Below is a small trained network, with its code and all its weights. Each question gives an input and a class and asks what happens when units are switched off, that is, made to give their printed mean instead of their output.

import numpy as np


def w(rows, s, z=0):
    codes = np.array(rows[::2]) - 128.0
    scale = np.full(codes.shape[1], s)
    scale[-1] = z or s
    return codes * scale


def norm(h):
    return h / np.sqrt((h * h).mean(-1, keepdims=True) + 1e-5)


def f(y):
    return y / 2 * (1 + np.tanh(0.7978845608 * (y + 0.044715 * y**3)))


def log_softmax(a):
    a = a - a.max(-1, keepdims=True)
    return a - np.log(np.exp(a).sum(-1, keepdims=True))


def net(x, mask):
    res = np.array(x, float).reshape(1, 4) / 4 @ E
    u = 0
    for l in range(4):
        y = f(norm(res) @ A[l][:, :-1].T + A[l][:, -1])
        res = res + np.where(mask[u : u + 6], y, B[l][:, -1]) @ B[l][:, :-1]
        u += 6
    return log_softmax(norm(res)[-1] @ U[:, :-1].T + U[:, -1])


A, B = {}, {}
E = w([
[93,253,134,238,88,174],'x0',
[114,120,56,74,33,53],'x1',
[254,109,233,140,126,28],'x2',
[150,206,231,52,116,185],'x3',
],0.0038)
A[0] = w([
[190,152,95,46,118,177,5],'0.n1',
[121,179,184,2,78,147,241],'0.n2',
[103,195,191,183,76,137,6],'0.n3',
[149,165,158,141,130,116,88],'0.n4',
[201,97,74,111,124,112,14],'0.n5',
[200,198,244,124,69,194,227],'0.n6',
],0.0063,0.0015)
B[0] = w([
[125,59,98,126,164,102,130],'0.n1',
[216,104,127,254,191,174,206],'0.n2',
[136,168,135,91,154,133,174],'0.n3',
[191,150,190,140,69,165,138],'0.n4',
[116,130,77,102,99,53,136],'0.n5',
[114,200,156,129,189,145,254],'0.n6',
],0.0066,0.0045)
A[1] = w([
[213,64,99,168,75,71,11],'1.n1',
[180,63,108,162,132,119,25],'1.n2',
[167,154,167,194,186,94,45],'1.n3',
[75,94,174,73,217,180,174],'1.n4',
[188,201,127,121,118,255,76],'1.n5',
[218,132,240,211,163,119,218],'1.n6',
],0.0046,0.0012)
B[1] = w([
[157,107,171,146,173,63,155],'1.n1',
[78,51,184,110,135,78,139],'1.n2',
[113,143,73,165,59,176,173],'1.n3',
[150,125,135,72,136,194,176],'1.n4',
[217,85,46,253,167,67,196],'1.n5',
[67,144,161,67,75,157,254],'1.n6',
],0.006,0.0039)
A[2] = w([
[129,135,66,171,100,166,98],'2.n1',
[84,152,69,116,127,116,137],'2.n2',
[173,59,91,105,113,2,26],'2.n3',
[173,212,219,143,97,70,176],'2.n4',
[160,69,244,22,189,168,249],'2.n5',
[68,142,80,117,129,146,106],'2.n6',
],0.0068,0.0012)
B[2] = w([
[167,99,183,145,113,57,173],'2.n1',
[191,131,202,103,49,58,155],'2.n2',
[3,215,202,220,219,90,244],'2.n3',
[229,125,97,216,143,217,242],'2.n4',
[131,232,29,178,85,200,252],'2.n5',
[230,78,226,99,21,92,158],'2.n6',
],0.0054,0.0038)
A[3] = w([
[196,225,142,175,98,200,180],'3.n1',
[205,202,228,203,55,69,251],'3.n2',
[143,90,109,182,88,172,203],'3.n3',
[109,99,204,168,93,155,185],'3.n4',
[123,155,160,111,163,152,75],'3.n5',
[171,101,54,1,181,204,62],'3.n6',
],0.0059,0.0016)
B[3] = w([
[147,103,1,79,172,195,254],'3.n1',
[81,170,46,131,175,160,229],'3.n2',
[225,108,166,69,145,196,166],'3.n3',
[94,53,154,38,129,204,149],'3.n4',
[46,145,108,131,135,165,133],'3.n5',
[128,214,154,226,161,101,143],'3.n6',
],0.0069,0.007)
U = w([
[41,145,148,195,206,2,151],'0',
[96,89,83,81,28,50,122],'1',
[179,175,236,80,115,94,2],'2',
[221,59,192,143,153,113,26],'3',
[163,33,199,36,106,143,89],'4',
[179,162,46,151,217,243,188],'5',
],0.011,0.0051)

Each question gives the input, the list of numbers given to net, and the class t.
The units are the neurons (one row each of A and B). Each row of codes is followed by its name. A weight is (code - 128) times the scale printed after its matrix; where a second scale follows, it is the last column's (A, B and U).
mask holds one flag per neuron, layer by layer. A switched-off neuron (its flag False) gives its mean, the last column of its row in B, instead of its output. The means were averaged over made-up inputs and are rounded, as every weight is.
A unit's drop is (log p(t) with every unit on - log p(t) with that unit switched off) / (log p(t) with every unit on - log p(t) with every unit switched off).
The circuit of an input: a set's keep is (log p(t) with only the set's units on - log p(t) with every unit switched off) / (log p(t) with every unit on - log p(t) with every unit switched off). Starting from the 12 units with the biggest drops (on a tie, the unit counted first), units are removed one at a time, each time the one whose removal leaves the highest keep (on an exact tie, the one counted first), for as long as the keep stays at least 0.8.
circuit, biggest first: the units of the circuit, biggest drop first
most important unit: the unit with the biggest drop
top k neurons: the k neurons with the biggest drops, biggest first
top k neurons in layer l: the k neurons of layer l with the biggest drops, biggest first
drop of u: that unit's drop, to one decimal
input [-8,6,5,3], class 0: circuit, biggest first -> [2.n3 3.n1]
input [-6,7,1,-6], class 0: circuit, biggest first -> [2.n3]
input [0,-4,-5,-3], class 4: top 2 neurons in layer 0 -> [0.n6 0.n2]
input [-2,8,-6,6], class 3: top 3 neurons in layer 2 -> [2.n5 2.n4 2.n1]
input [2,-5,-4,-6], class 4: top 3 neurons in layer 2 -> [2.n5 2.n4 2.n3]
input [-3,-1,-3,-4], class 1: top 2 neurons -> [1.n5 0.n2]
input [2,2,-7,-2], class 1: top 2 neurons in layer 2 -> [2.n4 2.n2]
input [3,2,-4,-1], class 1: top 2 neurons in layer 0 -> [0.n2 0.n6]
input [-8,5,-6,-7], class 1: top 2 neurons -> [0.n2 1.n5]
input [2,-1,-5,-8], class 4: top 3 neurons in layer 2 -> [2.n3 2.n6 2.n5]
input [4,4,-2,-5], class 1: top 2 neurons -> [1.n5 0.n2]
input [2,-7,-7,-6], class 4: top 3 neurons in layer 2 -> [2.n5 2.n6 2.n4]
input [-1,-3,-3,-7], class 4: top 2 neurons in layer 2 -> [2.n6 2.n3]
input [-3,-2,-6,-6], class 4: drop of 2.n6 -> 0.4
input [1,1,-5,-4], class 4: drop of 3.n4 -> 0.1
input [-4,3,-1,-3], class 0: drop of 2.n3 -> 0.2
input [0,-1,-7,-4], class 4: most important unit -> 2.n6
